Below are the code and all the weights of a small trained network. Each question names an input and a class and asks about switching units off, where a switched-off unit gives its printed mean instead of its output.

import numpy as np


def w(rows, s, z=0):
    codes = np.array(rows[::2]) - 128.0
    scale = np.full(codes.shape[1], s)
    scale[-1] = z or s
    return codes * scale


def f(y):
    return np.maximum(y, 0)


def log_softmax(a):
    a = a - a.max(-1, keepdims=True)
    return a - np.log(np.exp(a).sum(-1, keepdims=True))


def net(x, mask):
    res = np.array(x, float).reshape(1, 4) / 4 @ E
    y = f(res @ A[0][:, :-1].T + A[0][:, -1])
    res = res + np.where(mask, y, B[0][:, -1]) @ B[0][:, :-1]
    return log_softmax(res[-1] @ U[:, :-1].T + U[:, -1])


A, B = {}, {}
E = w([
[135,171,141,55,89,135,233,76,34,57],'x0',
[127,193,45,65,87,75,78,132,108,161],'x1',
[232,74,60,175,191,132,109,132,123,81],'x2',
[119,76,136,125,156,150,40,7,90,145],'x3',
],0.012)
A[0] = w([
[67,97,254,171,100,165,164,122,136,141,171],'N0',
[102,72,134,109,140,171,46,66,137,62,44],'N1',
[15,175,155,61,95,127,81,137,144,154,110],'N2',
[154,105,117,97,117,84,219,54,113,131,121],'N3',
[106,138,80,106,144,121,79,61,94,132,110],'N4',
[144,73,148,118,95,137,112,73,100,176,83],'N5',
[81,117,148,180,178,123,66,174,145,143,151],'N6',
[113,134,46,99,78,87,149,137,89,119,255],'N7',
[228,70,28,172,132,59,160,121,107,86,129],'N8',
[82,105,130,174,162,77,109,156,194,188,197],'N9',
[26,148,104,110,105,94,126,145,97,187,134],'N10',
[27,79,100,133,92,141,135,56,130,160,55],'N11',
[44,147,162,144,100,64,174,130,120,133,156],'N12',
[137,143,190,165,149,106,199,116,43,99,214],'N13',
[155,178,132,161,92,20,198,222,170,116,188],'N14',
[159,167,118,133,96,126,176,180,128,165,81],'N15',
[106,221,38,101,129,86,77,132,82,191,127],'N16',
[152,188,85,96,85,52,85,101,134,138,73],'N17',
[145,169,112,154,111,155,156,103,86,112,42],'N18',
[95,89,121,149,112,174,98,55,68,115,119],'N19',
[143,67,182,199,186,244,214,97,131,153,92],'N20',
[153,130,156,57,125,137,176,74,37,96,67],'N21',
[130,131,182,129,126,114,194,90,154,202,109],'N22',
[172,115,173,110,132,107,83,28,98,219,122],'N23',
[198,90,57,164,154,126,96,138,78,46,78],'N24',
],0.0092,0.0025)
B[0] = w([
[186,21,104,80,149,193,162,99,89,175,235],'N0',
[121,136,151,131,97,127,112,162,112,92,210],'N1',
[155,117,167,76,175,117,82,126,68,192,245],'N2',
[100,83,96,200,113,79,49,60,92,131,208],'N3',
[165,172,176,170,72,181,127,159,168,85,203],'N4',
[169,120,183,99,81,90,81,161,183,69,184],'N5',
[134,98,50,194,105,50,46,77,119,167,219],'N6',
[161,96,88,147,107,158,95,95,158,132,215],'N7',
[101,85,198,40,179,141,82,177,93,219,248],'N8',
[105,113,55,153,75,96,70,77,114,112,235],'N9',
[140,96,141,39,164,135,73,141,125,160,216],'N10',
[139,144,199,125,125,112,119,158,127,132,193],'N11',
[130,95,164,115,138,111,115,139,97,145,208],'N12',
[73,67,71,140,85,117,99,75,144,101,227],'N13',
[185,134,188,175,64,126,63,144,195,102,254],'N14',
[161,138,217,121,74,107,147,165,181,82,188],'N15',
[171,76,51,172,187,185,242,94,134,120,243],'N16',
[224,86,73,68,123,202,216,102,155,86,209],'N17',
[115,135,88,139,96,77,79,134,135,177,169],'N18',
[158,102,157,118,91,153,71,167,145,46,212],'N19',
[185,101,59,92,163,199,172,128,158,91,250],'N20',
[123,94,92,124,78,62,69,103,118,161,247],'N21',
[151,91,155,91,154,161,112,202,133,163,174],'N22',
[159,127,156,195,78,119,117,193,180,133,225],'N23',
[122,148,182,91,147,136,84,172,92,254,234],'N24',
],0.0079,0.012)
U = w([
[116,111,174,80,166,130,113,156,92,196,95],'0',
[156,96,59,129,144,215,164,108,149,90,142],'1',
[136,137,192,168,59,117,114,189,178,46,89],'2',
[71,97,66,188,94,49,107,63,127,146,91],'3',
[107,115,129,138,126,155,127,102,152,133,254],'4',
[88,166,151,144,208,73,188,102,132,85,65],'5',
[96,249,86,113,140,147,169,160,96,58,82],'6',
],0.012,0.0066)

Each question gives the input, the list of numbers given to net, and the class t.
The units are the neurons (one row each of A and B). Each row of codes is followed by its name. A weight is (code - 128) times the scale printed after its matrix; where a second scale follows, it is the last column's (A, B and U).
mask holds one flag per neuron, in row order. A switched-off neuron (its flag False) gives its mean, the last column of its row in B, instead of its output. The means were averaged over made-up inputs and are rounded, as every weight is.
A unit's drop is (log p(t) with every unit on - log p(t) with that unit switched off) / (log p(t) with every unit on - log p(t) with every unit switched off).
The circuit of an input: a set's keep is (log p(t) with only the set's units on - log p(t) with every unit switched off) / (log p(t) with every unit on - log p(t) with every unit switched off). Starting from the 12 units with the biggest drops (on a tie, the unit counted first), units are removed one at a time, each time the one whose removal leaves the highest keep (on an exact tie, the one counted first), for as long as the keep stays at least 0.8.
units of the circuit, in order: the units of the circuit, biggest drop first
unit that matters most: the unit with the biggest drop
k most important neurons: the k neurons with the biggest drops, biggest first
drop when u is switched off: that unit's drop, to one decimal
input [-6,6,-3,8], class 2: units of the circuit, in order -> (N23, N4)
input [8,4,-3,8], class 2: 4 most important neurons -> (N4, N19, N23, N5)
input [-8,-5,0,-5], class 3: units of the circuit, in order -> (N6)
input [-5,7,4,-7], class 1: 4 most important neurons -> (N16, N17, N23, N5)
input [0,-6,-4,4], class 1: 4 most important neurons -> (N0, N20, N8, N24)
input [7,6,3,0], class 3: 2 most important neurons -> (N21, N3)
input [-5,-4,2,-4], class 3: 4 most important neurons -> (N6, N9, N17, N16)
input [-8,-4,3,6], class 3: 3 most important neurons -> (N6, N9, N14)
input [8,-5,7,-1], class 3: 2 most important neurons -> (N13, N3)
input [8,7,5,3], class 3: 4 most important neurons -> (N21, N3, N20, N18)
input [-4,-3,0,2], class 3: 3 most important neurons -> (N6, N17, N16)
input [1,7,8,7], class 0: 2 most important neurons -> (N24, N8)
input [-6,6,1,6], class 1: 3 most important neurons -> (N16, N17, N14)
input [-5,-7,0,-6], class 1: unit that matters most -> N20
input [7,-6,-4,0], class 3: 3 most important neurons -> (N21, N3, N13)
input [-8,-8,-4,-2], class 1: 2 most important neurons -> (N20, N0)
input [6,-1,6,8], class 2: drop when N4 is switched off -> 0.1
input [8,7,-3,1], class 3: drop when N20 is switched off -> 1.0
input [8,-1,-2,-6], class 3: drop when N13 is switched off -> 0.2
input [4,-8,-3,6], class 1: units of the circuit, in order -> (N20)
